Below are the code and all the weights of a small trained network. Each question names an input and a target symbol and asks about switching units off, where a switched-off unit gives its printed mean instead of its output.

import numpy as np


def w(rows, s, z=0):
    codes = np.array(rows[::2]) - 128.0
    scale = np.full(codes.shape[1], s)
    scale[-1] = z or s
    return codes * scale


def f(y):
    return y / 2 * (1 + np.tanh(0.7978845608 * (y + 0.044715 * y**3)))


def softmax(a):
    e = np.exp(a - a.max(-1, keepdims=True))
    return e / e.sum(-1, keepdims=True)


def log_softmax(a):
    a = a - a.max(-1, keepdims=True)
    return a - np.log(np.exp(a).sum(-1, keepdims=True))


def net(x, mask):
    ids = ['αγθλμπψ'.index(c) for c in x.split()]
    T = len(ids)
    res = E[ids] + P[:T]
    r = res
    for j in range(3):
        rows = slice(2 * j, 2 * j + 2)
        q, k, v = (r @ M[0][rows].T for M in (Q, K, V))
        z = softmax(np.where(np.tri(T) > 0, q @ k.T / 2**0.5, -1e9)) @ v
        o = O[0][rows]
        res = res + np.where(mask[j], z, o[:, -1]) @ o[:, :-1]
    y = f(res @ A[0][:, :-1].T + A[0][:, -1])
    res = res + np.where(mask[3:7], y, B[0][:, -1]) @ B[0][:, :-1]
    return log_softmax(res[-1] @ U[:, :-1].T + U[:, -1])


Q, K, V, O, A, B = {}, {}, {}, {}, {}, {}
E = w([
[107,124,83,205],'α',
[78,100,144,155],'γ',
[134,236,102,249],'θ',
[65,89,132,177],'λ',
[38,19,126,204],'μ',
[111,169,98,149],'π',
[68,96,129,175],'ψ',
],0.017)
P = w([
[5,254,250,115],'0',
[138,148,82,105],'1',
[120,148,108,104],'2',
[110,147,105,104],'3',
[94,140,107,115],'4',
[85,121,86,137],'5',
[73,114,76,150],'6',
[70,103,74,162],'7',
[60,102,73,171],'8',
[60,97,62,178],'9',
[68,90,45,189],'10',
[93,100,12,194],'11',
[74,85,34,195],'12',
[51,87,50,197],'13',
],0.0092)
Q[0] = w([
[42,136,56,188],'head 1',
[144,103,91,98],'head 1',
[107,52,90,130],'head 2',
[69,108,63,170],'head 2',
[173,240,172,158],'head 3',
[9,93,83,177],'head 3',
],0.015)
K[0] = w([
[19,152,240,74],'head 1',
[141,149,87,193],'head 1',
[56,61,179,66],'head 2',
[48,210,175,154],'head 2',
[129,106,185,8],'head 3',
[105,244,209,230],'head 3',
],0.011)
V[0] = w([
[24,65,90,208],'head 1',
[150,33,9,217],'head 1',
[162,38,219,46],'head 2',
[194,80,132,111],'head 2',
[100,83,67,74],'head 3',
[96,11,254,175],'head 3',
],0.0083)
O[0] = w([
[163,203,166,231,249],'head 1',
[166,56,113,228,41],'head 1',
[1,187,159,221,18],'head 2',
[52,140,158,173,20],'head 2',
[121,156,185,170,51],'head 3',
[104,208,62,185,111],'head 3',
],0.0083,0.013)
A[0] = w([
[116,191,66,116,6],'neuron 1',
[136,123,108,24,70],'neuron 2',
[113,134,97,70,232],'neuron 3',
[56,2,125,208,99],'neuron 4',
],0.0079,0.0017)
B[0] = w([
[220,159,215,55,187],'neuron 1',
[59,100,233,176,255],'neuron 2',
[2,91,173,209,199],'neuron 3',
[134,89,40,125,178],'neuron 4',
],0.008,0.0079)
U = w([
[150,137,113,71,176],'α',
[64,214,95,28,203],'γ',
[194,129,255,116,66],'θ',
[103,192,118,66,105],'λ',
[145,165,204,198,4],'μ',
[110,155,204,110,192],'π',
[102,191,116,61,105],'ψ',
],0.0083,0.0031)

Each question gives the input, a string of symbols that net reads in full, and the target symbol t.
The units are the heads (2 rows each of Q, K, V and O) and the neurons (one row each of A and B). Each row of codes is followed by its name. A weight is (code - 128) times the scale printed after its matrix; where a second scale follows, it is the last column's (O, A, B and U).
mask holds one flag per unit, heads first, then neurons. A switched-off unit (its flag False) gives its mean, the last column of its rows in O or B, instead of its output. The means were averaged over made-up inputs and are rounded, as every weight is.
A unit's drop is (log p(t) with every unit on - log p(t) with that unit switched off) / (log p(t) with every unit on - log p(t) with every unit switched off).
The circuit of an input: a set's keep is (log p(t) with only the set's units on - log p(t) with every unit switched off) / (log p(t) with every unit on - log p(t) with every unit switched off). Starting from all 7 units, units are removed one at a time, each time the one whose removal leaves the highest keep (on an exact tie, the one counted first), for as long as the keep stays at least 0.8.
circuit, biggest first: the units of the circuit, biggest drop first
most important unit: the unit with the biggest drop
heads that matter: for each layer, one digit per head in row order, 1 if its drop is at least 0.15 and else 0, layers parted by /
drop when u is switched off: that unit's drop, to one decimal
input θ θ θ θ α γ α λ μ θ θ γ, target θ: heads that matter => 011
input θ λ μ μ μ μ θ γ θ μ θ, target θ: circuit, biggest first => head 2; head 3; neuron 2
input π μ γ θ, target θ: heads that matter => 010
input γ γ α, target γ: heads that matter => 111
input θ μ θ γ α γ μ μ μ α, target θ: circuit, biggest first => neuron 2; head 2; head 3
input θ γ π γ θ γ μ π, target θ: circuit, biggest first => neuron 2; head 2
input μ μ μ μ γ α λ π λ λ μ, target μ: circuit, biggest first => head 1
input π θ θ π π ψ γ α, target π: circuit, biggest first => head 1; neuron 2; head 3; neuron 3
input μ μ θ θ θ ψ π, target θ: heads that matter => 001
input μ μ θ θ γ μ μ μ γ λ, target μ: drop when head 3 is switched off => -0.4
input θ ψ α, target θ: drop when neuron 1 is switched off => -0.1
input μ λ μ μ θ π μ θ θ λ, target μ: drop when head 2 is switched off => 0.5
input θ θ θ γ λ θ θ θ μ μ μ μ γ ψ, target θ: drop when head 2 is switched off => 1.2
input γ μ π μ ψ μ π λ μ α γ, target γ: most important unit => head 1
